Here is a tiny trained network, its code and every weight. The questions are about switching its units off for an input and a target symbol, where a switched-off unit gives its printed mean instead of its output.

import numpy as np


def w(rows, s, z=0):
    codes = np.array(rows[::2]) - 128.0
    scale = np.full(codes.shape[1], s)
    scale[-1] = z or s
    return codes * scale


def norm(h):
    return h / np.sqrt((h * h).mean(-1, keepdims=True) + 1e-5)


def f(y):
    return y / 2 * (1 + np.tanh(0.7978845608 * (y + 0.044715 * y**3)))


def softmax(a):
    e = np.exp(a - a.max(-1, keepdims=True))
    return e / e.sum(-1, keepdims=True)


def log_softmax(a):
    a = a - a.max(-1, keepdims=True)
    return a - np.log(np.exp(a).sum(-1, keepdims=True))


def net(x, mask):
    ids = ['γημπτφψ'.index(c) for c in x.split()]
    T = len(ids)
    res = E[ids] + P[:T]
    q, k, v = (norm(res) @ M[0].T for M in (Q, K, V))
    z = softmax(np.where(np.tri(T) > 0, q @ k.T / 4**0.5, -1e9)) @ v
    res = res + np.where(mask[0], z, O[0][:, -1]) @ O[0][:, :-1]
    y = f(norm(res) @ A[0][:, :-1].T + A[0][:, -1])
    res = res + np.where(mask[1:9], y, B[0][:, -1]) @ B[0][:, :-1]
    return log_softmax(norm(res)[-1] @ U[:, :-1].T + U[:, -1])


Q, K, V, O, A, B = {}, {}, {}, {}, {}, {}
E = w([
[147,134,212,132],'γ',
[192,90,253,136],'η',
[140,163,154,153],'μ',
[143,181,125,169],'π',
[97,178,159,121],'τ',
[101,111,167,158],'φ',
[87,109,82,146],'ψ',
],0.018)
P = w([
[181,107,179,62],'0',
[157,107,169,77],'1',
[146,107,146,95],'2',
[126,110,144,111],'3',
[114,116,139,125],'4',
[99,122,138,140],'5',
[88,130,136,155],'6',
[73,140,133,173],'7',
[54,154,131,190],'8',
[33,168,127,220],'9',
[17,164,111,226],'10',
[1,162,103,244],'11',
],0.006)
Q[0] = w([
[30,128,198,252],'H0',
[124,171,151,168],'H0',
[64,173,163,129],'H0',
[100,129,164,147],'H0',
],0.027)
K[0] = w([
[4,196,102,194],'H0',
[95,109,168,133],'H0',
[114,105,129,207],'H0',
[115,146,130,167],'H0',
],0.02)
V[0] = w([
[241,162,45,198],'H0',
[164,82,191,166],'H0',
[197,250,143,74],'H0',
[172,55,198,183],'H0',
],0.015)
O[0] = w([
[252,225,92,51,2],'H0',
[181,161,173,200,161],'H0',
[62,253,161,65,134],'H0',
[196,131,161,235,152],'H0',
],0.012,0.0085)
A[0] = w([
[218,141,94,81,149],'N0',
[180,66,167,118,112],'N1',
[155,166,114,41,122],'N2',
[150,121,98,145,103],'N3',
[175,199,2,170,40],'N4',
[197,142,233,108,71],'N5',
[64,163,100,80,126],'N6',
[164,75,36,111,254],'N7',
],0.019,0.0072)
B[0] = w([
[100,77,32,210,144],'N0',
[102,152,184,85,188],'N1',
[69,90,113,246,172],'N2',
[70,151,101,146,126],'N3',
[226,98,5,51,145],'N4',
[203,72,96,32,186],'N5',
[56,137,114,67,254],'N6',
[92,13,158,44,211],'N7',
],0.026,0.0062)
U = w([
[178,146,147,87,52],'γ',
[172,136,166,143,37],'η',
[241,206,144,57,254],'μ',
[163,134,2,135,120],'π',
[27,249,183,80,124],'τ',
[158,96,198,230,141],'φ',
[151,27,97,24,168],'ψ',
],0.0076,0.0045)

Each question gives the input, a string of symbols that net reads in full, and the target symbol t.
The units are the heads (4 rows each of Q, K, V and O) and the neurons (one row each of A and B). Each row of codes is followed by its name. A weight is (code - 128) times the scale printed after its matrix; where a second scale follows, it is the last column's (O, A, B and U).
mask holds one flag per unit, heads first, then neurons. A switched-off unit (its flag False) gives its mean, the last column of its rows in O or B, instead of its output. The means were averaged over made-up inputs and are rounded, as every weight is.
A unit's drop is (log p(t) with every unit on - log p(t) with that unit switched off) / (log p(t) with every unit on - log p(t) with every unit switched off).
The circuit of an input: a set's keep is (log p(t) with only the set's units on - log p(t) with every unit switched off) / (log p(t) with every unit on - log p(t) with every unit switched off). Starting from all 9 units, units are removed one at a time, each time the one whose removal leaves the highest keep (on an exact tie, the one counted first), for as long as the keep stays at least 0.8.
units of the circuit, in order: the units of the circuit, biggest drop first
k most important neurons: the k neurons with the biggest drops, biggest first
drop when u is switched off: that unit's drop, to one decimal
input μ τ τ γ μ η η η μ η, target μ: units of the circuit, in order => (H0, N6)
input π μ μ τ μ φ τ μ, target φ: units of the circuit, in order => (N6)
input η μ π η, target π: units of the circuit, in order => (H0, N0, N2)
input η τ μ τ τ π η π μ μ γ π, target π: units of the circuit, in order => (H0, N4, N2)
input φ μ ψ μ γ π τ φ, target φ: units of the circuit, in order => (N6, N7)
input φ μ τ τ τ μ τ π μ π μ, target π: units of the circuit, in order => (H0, N2, N7, N4)
input π ψ τ τ τ τ μ γ, target τ: units of the circuit, in order => (H0, N7)
input π μ μ μ π, target π: units of the circuit, in order => (H0, N2, N4)
input μ μ τ, target τ: 2 most important neurons => (N7, N5)
input τ μ μ μ γ, target μ: units of the circuit, in order => (N5, H0)
input π μ η γ μ, target μ: 2 most important neurons => (N5, N7)
input μ τ τ μ π μ γ, target π: 2 most important neurons => (N2, N5)
input τ γ μ π μ φ φ η μ φ γ, target φ: 2 most important neurons => (N6, N5)
input τ μ π, target τ: units of the circuit, in order => (H0)
input μ π τ, target τ: units of the circuit, in order => (H0, N2)
input τ ψ μ μ π π π π γ φ φ π, target φ: 3 most important neurons => (N6, N5, N4)
input τ τ τ φ μ τ, target φ: 2 most important neurons => (N6, N7)
input μ ψ φ π μ φ μ π φ τ, target φ: drop when H0 is switched off => 0.4
input φ φ μ μ η τ τ μ η, target τ: drop when N5 is switched off => 0.1
input φ ψ φ φ τ μ φ τ τ μ, target τ: drop when N5 is switched off => 0.1
input τ μ μ τ τ π τ η π, target τ: drop when H0 is switched off => 1.4
